Here is a tiny trained network, its code and every weight. The questions are about switching its units off for an input and a target symbol, where a switched-off unit gives its printed mean instead of its output.

import numpy as np


def w(rows, s, z=0):
    codes = np.array(rows[::2]) - 128.0
    scale = np.full(codes.shape[1], s)
    scale[-1] = z or s
    return codes * scale


def norm(h):
    return h / np.sqrt((h * h).mean(-1, keepdims=True) + 1e-5)


def f(y):
    return np.maximum(y, 0)


def softmax(a):
    e = np.exp(a - a.max(-1, keepdims=True))
    return e / e.sum(-1, keepdims=True)


def log_softmax(a):
    a = a - a.max(-1, keepdims=True)
    return a - np.log(np.exp(a).sum(-1, keepdims=True))


def net(x, mask):
    ids = ['βγζθμπτφψ'.index(c) for c in x.split()]
    T = len(ids)
    res = E[ids] + P[:T]
    u = 0
    for l in range(2):
        q, k, v = (norm(res) @ M[l].T for M in (Q, K, V))
        z = softmax(np.where(np.tri(T) > 0, q @ k.T / 2**0.5, -1e9)) @ v
        res = res + np.where(mask[u], z, O[l][:, -1]) @ O[l][:, :-1]
        u += 1
        y = f(norm(res) @ A[l][:, :-1].T + A[l][:, -1])
        res = res + np.where(mask[u : u + 4], y, B[l][:, -1]) @ B[l][:, :-1]
        u += 4
    return log_softmax(norm(res)[-1] @ U[:, :-1].T + U[:, -1])


Q, K, V, O, A, B = {}, {}, {}, {}, {}, {}
E = w([
[116,196,113,135],'β',
[125,181,136,115],'γ',
[148,145,87,123],'ζ',
[198,2,92,107],'θ',
[116,87,100,168],'μ',
[92,115,172,145],'π',
[125,177,134,118],'τ',
[153,145,153,158],'φ',
[149,151,76,108],'ψ',
],0.036)
P = w([
[6,226,101,254],'0',
[73,198,112,187],'1',
[116,168,118,159],'2',
[131,151,119,139],'3',
[139,138,118,118],'4',
[145,128,117,99],'5',
[146,119,115,82],'6',
[154,109,115,70],'7',
[153,102,115,56],'8',
[159,93,116,49],'9',
[160,90,114,36],'10',
[165,84,116,25],'11',
],0.0061)
Q[0] = w([
[123,179,255,95],'0.h1',
[131,220,77,57],'0.h1',
],0.0063)
K[0] = w([
[185,232,249,154],'0.h1',
[254,164,35,12],'0.h1',
],0.0042)
V[0] = w([
[95,101,67,44],'0.h1',
[2,28,75,172],'0.h1',
],0.008)
O[0] = w([
[28,245,188,123,1],'0.h1',
[177,86,254,31,93],'0.h1',
],0.0045,0.0038)
A[0] = w([
[60,65,224,53,6],'0.n1',
[8,66,117,173,47],'0.n2',
[82,176,255,190,65],'0.n3',
[115,226,168,133,188],'0.n4',
],0.018,0.002)
B[0] = w([
[201,173,253,115,226],'0.n1',
[135,167,61,212,255],'0.n2',
[60,89,12,186,251],'0.n3',
[60,91,159,200,236],'0.n4',
],0.02,0.0062)
Q[1] = w([
[90,92,148,53],'1.h1',
[137,254,108,95],'1.h1',
],0.021)
K[1] = w([
[123,111,174,1],'1.h1',
[175,241,114,108],'1.h1',
],0.021)
V[1] = w([
[35,250,174,148],'1.h1',
[211,188,42,152],'1.h1',
],0.015)
O[1] = w([
[187,110,92,80,105],'1.h1',
[2,51,159,36,255],'1.h1',
],0.012,0.0088)
A[1] = w([
[103,94,214,144,3],'1.n1',
[84,116,252,102,204],'1.n2',
[114,151,181,94,9],'1.n3',
[79,98,117,171,153],'1.n4',
],0.022,0.0016)
B[1] = w([
[193,183,4,62,181],'1.n1',
[130,57,132,211,187],'1.n2',
[224,137,186,104,135],'1.n3',
[150,159,195,94,254],'1.n4',
],0.016,0.018)
U = w([
[72,114,103,190,185],'β',
[146,127,251,167,60],'γ',
[186,180,179,93,217],'ζ',
[174,70,97,117,235],'θ',
[107,94,140,104,95],'μ',
[130,129,134,124,2],'π',
[107,116,129,106,75],'τ',
[92,95,131,92,114],'φ',
[111,174,98,96,80],'ψ',
],0.02,0.0053)

Each question gives the input, a string of symbols that net reads in full, and the target symbol t.
The units are the heads (2 rows each of Q, K, V and O) and the neurons (one row each of A and B). Each row of codes is followed by its name. A weight is (code - 128) times the scale printed after its matrix; where a second scale follows, it is the last column's (O, A, B and U).
mask holds one flag per unit, layer by layer, with each layer's heads first. A switched-off unit (its flag False) gives its mean, the last column of its rows in O or B, instead of its output. The means were averaged over made-up inputs and are rounded, as every weight is.
A unit's drop is (log p(t) with every unit on - log p(t) with that unit switched off) / (log p(t) with every unit on - log p(t) with every unit switched off).
The circuit of an input: a set's keep is (log p(t) with only the set's units on - log p(t) with every unit switched off) / (log p(t) with every unit on - log p(t) with every unit switched off). Starting from all 10 units, units are removed one at a time, each time the one whose removal leaves the highest keep (on an exact tie, the one counted first), for as long as the keep stays at least 0.8.
units of the circuit, in order: the units of the circuit, biggest drop first
unit that matters most: the unit with the biggest drop
top k neurons in layer l: the k neurons of layer l with the biggest drops, biggest first
drop when u is switched off: that unit's drop, to one decimal
input μ φ γ γ β μ, target γ: units of the circuit, in order => [0.n3]
input φ τ θ φ ψ ζ, target φ: units of the circuit, in order => [0.n3; 1.h1]
input π γ γ θ π μ θ θ θ β β, target γ: units of the circuit, in order => [0.n4; 0.n3]
input τ ζ τ μ ζ β φ φ μ γ μ μ, target θ: units of the circuit, in order => [0.n3; 1.n1]
input θ φ γ π φ ψ φ φ θ φ, target θ: units of the circuit, in order => [0.n2; 1.n2; 1.n1]
input φ ψ φ ζ, target φ: units of the circuit, in order => [1.h1; 0.n3]
input μ φ β φ φ φ μ μ ζ φ φ γ, target β: top 2 neurons in layer 0 => [0.n4; 0.n1]
input ζ φ ζ π π μ μ π τ π, target θ: units of the circuit, in order => [0.n1; 1.n1; 0.n3; 1.n2]
input φ π φ ψ φ π ζ π, target ζ: top 2 neurons in layer 1 => [1.n2; 1.n1]
input β π γ β, target γ: top 3 neurons in layer 0 => [0.n4; 0.n3; 0.n2]
input γ μ ψ β φ φ φ μ φ γ, target γ: top 3 neurons in layer 0 => [0.n4; 0.n1; 0.n2]
input μ β μ π γ θ ψ φ ψ ζ μ, target ζ: top 3 neurons in layer 0 => [0.n3; 0.n2; 0.n1]
input μ θ π μ ψ ζ π φ φ φ π μ, target ζ: top 2 neurons in layer 1 => [1.n1; 1.n4]
input π ψ μ π μ π γ π, target θ: unit that matters most => 0.h1
input μ φ μ φ θ γ φ, target ζ: top 2 neurons in layer 1 => [1.n4; 1.n1]
input π γ μ φ μ π μ φ μ ζ φ μ, target θ: top 2 neurons in layer 0 => [0.n1; 0.n3]
input τ ζ π φ, target β: top 2 neurons in layer 0 => [0.n3; 0.n1]
input φ μ θ γ φ τ ζ τ, target γ: top 2 neurons in layer 0 => [0.n4; 0.n2]
input β γ γ β π ζ τ ψ μ μ φ, target β: top 3 neurons in layer 0 => [0.n1; 0.n3; 0.n4]
input π φ β ψ θ τ, target β: top neuron in layer 1 => [1.n3]
input β φ φ θ φ φ γ γ, target γ: top 3 neurons in layer 0 => [0.n4; 0.n1; 0.n3]
input τ φ ψ γ φ φ ψ π ψ φ ψ, target φ: top 2 neurons in layer 0 => [0.n1; 0.n3]
input π ψ φ φ μ μ, target γ: top 2 neurons in layer 0 => [0.n2; 0.n3]
input φ φ π ζ π π θ φ ζ θ τ, target β: drop when 0.n4 is switched off => 2.6
input φ φ τ φ φ, target θ: drop when 1.n2 is switched off => 0.3
input μ τ ζ π γ φ τ, target γ: drop when 0.n4 is switched off => 3.4
input ψ ζ γ, target β: drop when 0.n4 is switched off => 0.9
